Below is a small trained network, with its code and all its weights. Each question gives an input and a class and asks what happens when units are switched off, that is, made to give their printed mean instead of their output.

import numpy as np


def w(rows, s, z=0):
    codes = np.array(rows[::2]) - 128.0
    scale = np.full(codes.shape[1], s)
    scale[-1] = z or s
    return codes * scale


def f(y):
    return y / 2 * (1 + np.tanh(0.7978845608 * (y + 0.044715 * y**3)))


def log_softmax(a):
    a = a - a.max(-1, keepdims=True)
    return a - np.log(np.exp(a).sum(-1, keepdims=True))


def net(x, mask):
    res = np.array(x, float).reshape(1, 8) / 4 @ E
    y = f(res @ A[0][:, :-1].T + A[0][:, -1])
    res = res + np.where(mask, y, B[0][:, -1]) @ B[0][:, :-1]
    return log_softmax(res[-1] @ U[:, :-1].T + U[:, -1])


A, B = {}, {}
E = w([
[151,32,72,156,46,45,180],'x0',
[122,243,143,194,218,39,180],'x1',
[135,50,247,39,142,78,164],'x2',
[178,113,162,196,112,159,228],'x3',
[138,117,170,176,210,104,12],'x4',
[254,150,108,124,89,141,112],'x5',
[101,121,4,213,183,28,164],'x6',
[145,12,63,110,211,203,133],'x7',
],0.0077)
A[0] = w([
[103,175,48,127,117,78,217,163],'n1',
[191,128,159,123,138,149,88,152],'n2',
[114,142,216,89,163,112,89,218],'n3',
[67,121,103,204,141,158,153,221],'n4',
[124,117,194,121,242,248,134,155],'n5',
[134,151,107,195,135,64,194,167],'n6',
[135,123,187,108,124,181,89,134],'n7',
[149,151,106,148,167,219,159,172],'n8',
[110,70,78,197,117,60,134,227],'n9',
[89,164,156,87,110,47,96,203],'n10',
[76,91,17,138,106,125,50,173],'n11',
[123,54,203,219,223,171,171,238],'n12',
[139,94,52,147,53,203,96,155],'n13',
[195,68,105,110,81,128,191,227],'n14',
[64,112,59,123,99,196,58,147],'n15',
[196,48,61,118,203,146,152,205],'n16',
[221,163,170,98,102,194,129,207],'n17',
[64,135,52,141,118,137,86,131],'n18',
[86,67,80,129,181,148,124,253],'n19',
[212,119,186,110,66,219,171,237],'n20',
[78,215,179,125,147,22,39,176],'n21',
[148,65,161,147,114,36,78,207],'n22',
[41,184,204,219,134,98,120,241],'n23',
[45,185,183,106,178,160,55,193],'n24',
[58,104,62,156,137,92,160,196],'n25',
[91,135,76,144,186,175,41,158],'n26',
[165,50,88,112,165,62,177,181],'n27',
[100,254,148,41,40,122,82,212],'n28',
],0.0096,0.0041)
B[0] = w([
[133,172,83,33,132,61,169,203],'n1',
[167,96,196,131,125,142,142,168],'n2',
[160,130,176,197,183,163,157,211],'n3',
[58,200,113,98,136,100,68,184],'n4',
[106,136,254,66,213,157,22,223],'n5',
[129,150,113,117,84,47,125,205],'n6',
[155,164,168,123,146,142,128,185],'n7',
[126,153,143,73,123,137,92,180],'n8',
[15,44,54,141,63,45,91,198],'n9',
[159,128,78,203,133,125,218,191],'n10',
[80,135,17,149,101,223,77,197],'n11',
[45,114,189,92,182,72,54,208],'n12',
[145,136,103,148,84,169,78,199],'n13',
[173,37,100,80,54,116,134,206],'n14',
[195,183,116,120,161,214,90,187],'n15',
[81,47,76,75,125,144,112,201],'n16',
[196,168,204,128,113,167,69,215],'n17',
[109,150,52,179,160,129,78,173],'n18',
[60,83,70,67,180,157,112,189],'n19',
[227,170,217,83,59,146,118,243],'n20',
[146,146,99,185,153,137,182,249],'n21',
[97,74,146,201,96,139,153,182],'n22',
[160,181,164,170,164,70,180,240],'n23',
[121,156,168,186,218,155,182,231],'n24',
[51,147,37,103,103,91,170,191],'n25',
[104,169,111,129,181,177,107,196],'n26',
[71,13,136,110,81,85,153,186],'n27',
[222,184,152,178,127,182,232,227],'n28',
],0.0071,0.013)
U = w([
[138,189,81,74,101,64,147,104],'0',
[129,19,76,78,90,156,154,106],'1',
[108,93,131,181,88,77,114,134],'2',
[122,122,18,111,117,226,88,103],'3',
[225,143,165,96,12,192,120,251],'4',
[112,119,204,88,215,176,79,96],'5',
[182,151,143,194,147,185,200,88],'6',
],0.011,0.0023)

Each question gives the input, the list of numbers given to net, and the class t.
The units are the neurons (one row each of A and B). Each row of codes is followed by its name. A weight is (code - 128) times the scale printed after its matrix; where a second scale follows, it is the last column's (A, B and U).
mask holds one flag per neuron, in row order. A switched-off neuron (its flag False) gives its mean, the last column of its row in B, instead of its output. The means were averaged over made-up inputs and are rounded, as every weight is.
A unit's drop is (log p(t) with every unit on - log p(t) with that unit switched off) / (log p(t) with every unit on - log p(t) with every unit switched off).
The circuit of an input: a set's keep is (log p(t) with only the set's units on - log p(t) with every unit switched off) / (log p(t) with every unit on - log p(t) with every unit switched off). Starting from the 12 units with the biggest drops (on a tie, the unit counted first), units are removed one at a time, each time the one whose removal leaves the highest keep (on an exact tie, the one counted first), for as long as the keep stays at least 0.8.
units of the circuit, in order: the units of the circuit, biggest drop first
unit that matters most: the unit with the biggest drop
k most important neurons: the k neurons with the biggest drops, biggest first
drop of u: that unit's drop, to one decimal
input [7,-5,-6,1,0,-2,8,-4], class 3: units of the circuit, in order => n11
input [2,-2,7,-5,6,6,2,-1], class 1: units of the circuit, in order => n23; n27; n5
input [-8,6,-8,5,-1,-2,2,0], class 0: units of the circuit, in order => n1; n4
input [0,7,1,-2,0,-5,1,-3], class 6: 2 most important neurons => n21; n10
input [-4,-3,2,3,-1,3,7,-8], class 0: 2 most important neurons => n24; n3
input [7,6,-3,-6,7,-7,-3,-1], class 2: 3 most important neurons => n9; n28; n20
input [1,-6,6,8,-6,-7,-4,6], class 4: 2 most important neurons => n20; n14
input [4,-4,5,7,-8,-6,5,-5], class 1: 2 most important neurons => n14; n27
input [-8,5,-6,3,-2,4,7,6], class 3: 2 most important neurons => n16; n26
input [-3,1,-5,2,-8,-8,-3,-1], class 0: drop of n4 => 0.4
input [7,3,-7,5,2,1,-5,-2], class 4: drop of n12 => 0.1
input [-1,6,-7,-2,1,-6,-7,1], class 6: drop of n28 => 0.7
input [8,6,8,8,8,-3,-3,-2], class 2: drop of n6 => 0.0
input [2,-1,3,-1,-4,0,3,-3], class 1: unit that matters most => n23
